Here is a tiny trained network, its code and every weight. The questions are about switching its units off for an input and a target symbol, where a switched-off unit gives its printed mean instead of its output.

import numpy as np


def w(rows, s, z=0):
    codes = np.array(rows[::2]) - 128.0
    scale = np.full(codes.shape[1], s)
    scale[-1] = z or s
    return codes * scale


def norm(h):
    return h / np.sqrt((h * h).mean(-1, keepdims=True) + 1e-5)


def f(y):
    return np.maximum(y, 0)


def softmax(a):
    e = np.exp(a - a.max(-1, keepdims=True))
    return e / e.sum(-1, keepdims=True)


def log_softmax(a):
    a = a - a.max(-1, keepdims=True)
    return a - np.log(np.exp(a).sum(-1, keepdims=True))


def net(x, mask):
    ids = ['δεμξπτφω'.index(c) for c in x.split()]
    T = len(ids)
    res = E[ids] + P[:T]
    u = 0
    for l in range(2):
        r = norm(res)
        for j in range(2):
            rows = slice(2 * j, 2 * j + 2)
            q, k, v = (r @ M[l][rows].T for M in (Q, K, V))
            z = softmax(np.where(np.tri(T) > 0, q @ k.T / 2**0.5, -1e9)) @ v
            o = O[l][rows]
            res = res + np.where(mask[u + j], z, o[:, -1]) @ o[:, :-1]
        u += 2
        y = f(norm(res) @ A[l][:, :-1].T + A[l][:, -1])
        res = res + np.where(mask[u : u + 16], y, B[l][:, -1]) @ B[l][:, :-1]
        u += 16
    return log_softmax(norm(res)[-1] @ U[:, :-1].T + U[:, -1])


Q, K, V, O, A, B = {}, {}, {}, {}, {}, {}
E = w([
[137,193,83,159,109,189,87],'δ',
[101,114,168,180,60,124,128],'ε',
[116,133,170,123,154,184,69],'μ',
[88,95,83,90,60,83,124],'ξ',
[141,150,145,121,47,214,221],'π',
[82,109,167,164,90,117,154],'τ',
[56,118,104,184,187,161,111],'φ',
[113,2,96,140,88,97,129],'ω',
],0.019)
P = w([
[170,195,166,96,241,70,255],'0',
[117,134,113,189,59,198,123],'1',
[104,112,106,168,71,178,123],'2',
[104,117,137,172,93,141,132],'3',
[89,107,119,165,128,128,154],'4',
[107,98,145,154,91,147,135],'5',
],0.01)
Q[0] = w([
[170,69,134,136,100,62,167],'0.h1',
[101,255,189,162,106,157,78],'0.h1',
[46,101,100,166,76,125,154],'0.h2',
[154,145,180,191,72,214,186],'0.h2',
],0.0081)
K[0] = w([
[223,160,172,94,169,98,181],'0.h1',
[120,131,156,116,146,73,34],'0.h1',
[168,245,133,109,87,127,179],'0.h2',
[102,149,152,167,253,38,179],'0.h2',
],0.0072)
V[0] = w([
[181,41,160,214,65,142,155],'0.h1',
[52,144,121,116,11,253,176],'0.h1',
[19,92,168,30,157,216,112],'0.h2',
[190,79,141,86,108,208,172],'0.h2',
],0.0055)
O[0] = w([
[112,106,194,148,106,175,153,210],'0.h1',
[219,214,207,254,123,50,62,255],'0.h1',
[164,115,155,195,104,68,204,105],'0.h2',
[229,151,156,190,119,120,153,132],'0.h2',
],0.0078,0.0048)
A[0] = w([
[106,167,194,121,167,145,92,203],'0.n1',
[132,93,103,106,192,115,165,68],'0.n2',
[128,72,179,82,159,135,163,32],'0.n3',
[188,69,137,145,128,58,120,60],'0.n4',
[170,199,113,134,199,170,76,158],'0.n5',
[101,135,102,62,198,106,86,148],'0.n6',
[152,115,97,66,147,162,111,16],'0.n7',
[82,73,157,181,127,118,133,67],'0.n8',
[185,11,130,86,146,135,144,146],'0.n9',
[82,129,111,202,133,121,192,55],'0.n10',
[187,123,116,118,94,58,108,2],'0.n11',
[80,79,68,159,133,189,124,132],'0.n12',
[91,160,109,119,96,134,179,139],'0.n13',
[144,149,196,181,116,211,95,245],'0.n14',
[149,164,122,52,147,112,155,120],'0.n15',
[97,77,122,144,73,111,92,138],'0.n16',
],0.012,0.0042)
B[0] = w([
[149,199,35,92,154,129,70,175],'0.n1',
[147,66,90,186,109,126,109,138],'0.n2',
[196,164,118,79,120,59,101,138],'0.n3',
[108,31,154,156,130,179,42,143],'0.n4',
[77,161,75,94,234,146,44,160],'0.n5',
[92,170,76,255,133,84,142,135],'0.n6',
[91,164,92,176,81,44,196,129],'0.n7',
[177,188,132,49,136,173,130,188],'0.n8',
[177,25,47,117,132,141,90,152],'0.n9',
[179,155,150,118,82,168,82,174],'0.n10',
[59,33,143,217,88,123,29,133],'0.n11',
[214,113,216,120,204,113,182,166],'0.n12',
[58,93,197,165,117,122,129,149],'0.n13',
[104,161,120,70,202,84,82,253],'0.n14',
[166,160,79,156,51,142,184,136],'0.n15',
[102,117,160,170,78,153,234,187],'0.n16',
],0.0071,0.016)
Q[1] = w([
[176,99,194,106,101,124,120],'1.h1',
[129,246,209,143,164,222,77],'1.h1',
[186,217,222,87,133,104,144],'1.h2',
[148,113,185,95,75,153,132],'1.h2',
],0.012)
K[1] = w([
[162,76,112,94,92,73,147],'1.h1',
[151,128,76,93,204,31,185],'1.h1',
[136,183,100,8,195,70,224],'1.h2',
[131,67,69,139,115,65,188],'1.h2',
],0.011)
V[1] = w([
[118,81,86,99,77,132,106],'1.h1',
[53,107,170,116,185,106,164],'1.h1',
[128,160,76,241,160,171,112],'1.h2',
[105,146,100,106,88,154,249],'1.h2',
],0.011)
O[1] = w([
[94,151,176,147,74,215,93,1],'1.h1',
[171,255,90,29,65,68,156,107],'1.h1',
[120,54,187,28,177,145,94,169],'1.h2',
[188,56,29,105,22,188,115,98],'1.h2',
],0.01,0.0028)
A[1] = w([
[98,133,90,81,95,84,143,197],'1.n1',
[157,114,136,78,152,176,87,38],'1.n2',
[57,179,109,136,180,117,87,209],'1.n3',
[98,161,81,118,62,109,181,86],'1.n4',
[132,88,75,149,104,140,156,11],'1.n5',
[156,130,48,150,106,101,166,86],'1.n6',
[103,151,64,128,83,56,145,116],'1.n7',
[4,102,147,47,109,121,168,241],'1.n8',
[220,140,162,185,120,115,135,251],'1.n9',
[143,105,134,134,85,124,125,92],'1.n10',
[119,53,150,110,87,142,136,119],'1.n11',
[155,178,162,132,104,81,113,138],'1.n12',
[136,99,100,93,150,129,130,60],'1.n13',
[121,62,37,118,107,163,146,73],'1.n14',
[53,121,122,115,219,163,75,127],'1.n15',
[126,113,93,122,88,167,112,155],'1.n16',
],0.014,0.0032)
B[1] = w([
[65,149,149,171,44,103,136,156],'1.n1',
[105,136,111,169,151,41,143,162],'1.n2',
[188,226,51,76,205,131,74,247],'1.n3',
[157,145,105,193,60,21,130,174],'1.n4',
[191,102,98,84,161,136,180,169],'1.n5',
[61,137,110,174,115,139,193,177],'1.n6',
[95,109,174,251,86,45,149,167],'1.n7',
[106,116,57,152,62,157,73,165],'1.n8',
[122,55,99,97,177,182,142,209],'1.n9',
[157,103,117,133,196,141,122,164],'1.n10',
[138,131,166,148,218,36,136,185],'1.n11',
[174,98,173,82,136,143,206,189],'1.n12',
[92,151,178,73,135,202,83,140],'1.n13',
[176,160,162,119,158,139,168,187],'1.n14',
[109,172,2,154,126,95,52,240],'1.n15',
[179,145,111,125,157,92,96,174],'1.n16',
],0.0094,0.011)
U = w([
[110,130,7,133,169,185,99,182],'δ',
[148,181,140,136,218,109,165,3],'ε',
[70,97,137,167,207,131,126,117],'μ',
[203,122,83,122,121,170,96,17],'ξ',
[161,76,89,98,194,169,183,157],'π',
[117,120,56,179,117,136,160,169],'τ',
[115,110,123,73,130,137,139,164],'φ',
[123,140,130,141,142,217,139,184],'ω',
],0.011,0.0034)

Each question gives the input, a string of symbols that net reads in full, and the target symbol t.
The units are the heads (2 rows each of Q, K, V and O) and the neurons (one row each of A and B). Each row of codes is followed by its name. A weight is (code - 128) times the scale printed after its matrix; where a second scale follows, it is the last column's (O, A, B and U).
mask holds one flag per unit, layer by layer, with each layer's heads first. A switched-off unit (its flag False) gives its mean, the last column of its rows in O or B, instead of its output. The means were averaged over made-up inputs and are rounded, as every weight is.
A unit's drop is (log p(t) with every unit on - log p(t) with that unit switched off) / (log p(t) with every unit on - log p(t) with every unit switched off).
most important unit: the unit with the biggest drop
top k neurons: the k neurons with the biggest drops, biggest first
top k neurons in layer l: the k neurons of layer l with the biggest drops, biggest first
which heads matter: for each layer, one digit per head in row order, 1 if its drop is at least 0.15 and else 0, layers parted by /
input ε μ π, target ε: which heads matter : 11 / 11
input ω ε μ ω π, target ω: most important unit : 0.h1
input ε π ε, target ε: top 4 neurons in layer 0 : 0.n16; 0.n1; 0.n5; 0.n13
input π ξ τ τ μ π, target π: which heads matter : 10 / 00
input ε π ε τ ω ξ, target μ: which heads matter : 10 / 00
input τ ε φ ω ε π, target τ: which heads matter : 10 / 01
input ω π τ, target ω: which heads matter : 00 / 10
input ω π δ ξ, target μ: which heads matter : 01 / 00
input ε μ ε, target ε: top 3 neurons in layer 0 : 0.n16; 0.n1; 0.n5
input δ δ τ ω τ τ, target δ: top 2 neurons in layer 0 : 0.n12; 0.n15
input ξ π π τ, target ξ: which heads matter : 10 / 11
input φ ω φ, target ε: top 2 neurons in layer 0 : 0.n12; 0.n8
input ω ω ε δ τ, target ω: which heads matter : 10 / 10
input ξ φ ω μ ε, target ξ: top neuron in layer 0 : 0.n15
input μ ε φ ε, target μ: top 2 neurons in layer 1 : 1.n11; 1.n3
input μ ξ π π, target μ: top 2 neurons : 0.n14; 0.n15
input μ τ φ τ, target μ: top 2 neurons in layer 1 : 1.n11; 1.n3
input ω ε π, target ω: top 2 neurons : 0.n9; 1.n15
input μ ε ξ φ π, target μ: top 3 neurons : 0.n14; 0.n15; 1.n3
input φ δ ω π, target φ: top neuron in layer 0 : 0.n6
input ξ ω π ε, target ξ: top 3 neurons : 0.n15; 0.n6; 1.n15
input ω π μ ε, target ω: top 3 neurons : 0.n9; 0.n5; 1.n15
input ω φ δ ε, target ω: top 3 neurons in layer 0 : 0.n9; 0.n5; 0.n2
input δ ε μ φ ξ, target τ: top 3 neurons in layer 0 : 0.n14; 0.n9; 0.n16
input ξ ω ω ω π, target ξ: top 2 neurons in layer 0 : 0.n15; 0.n13
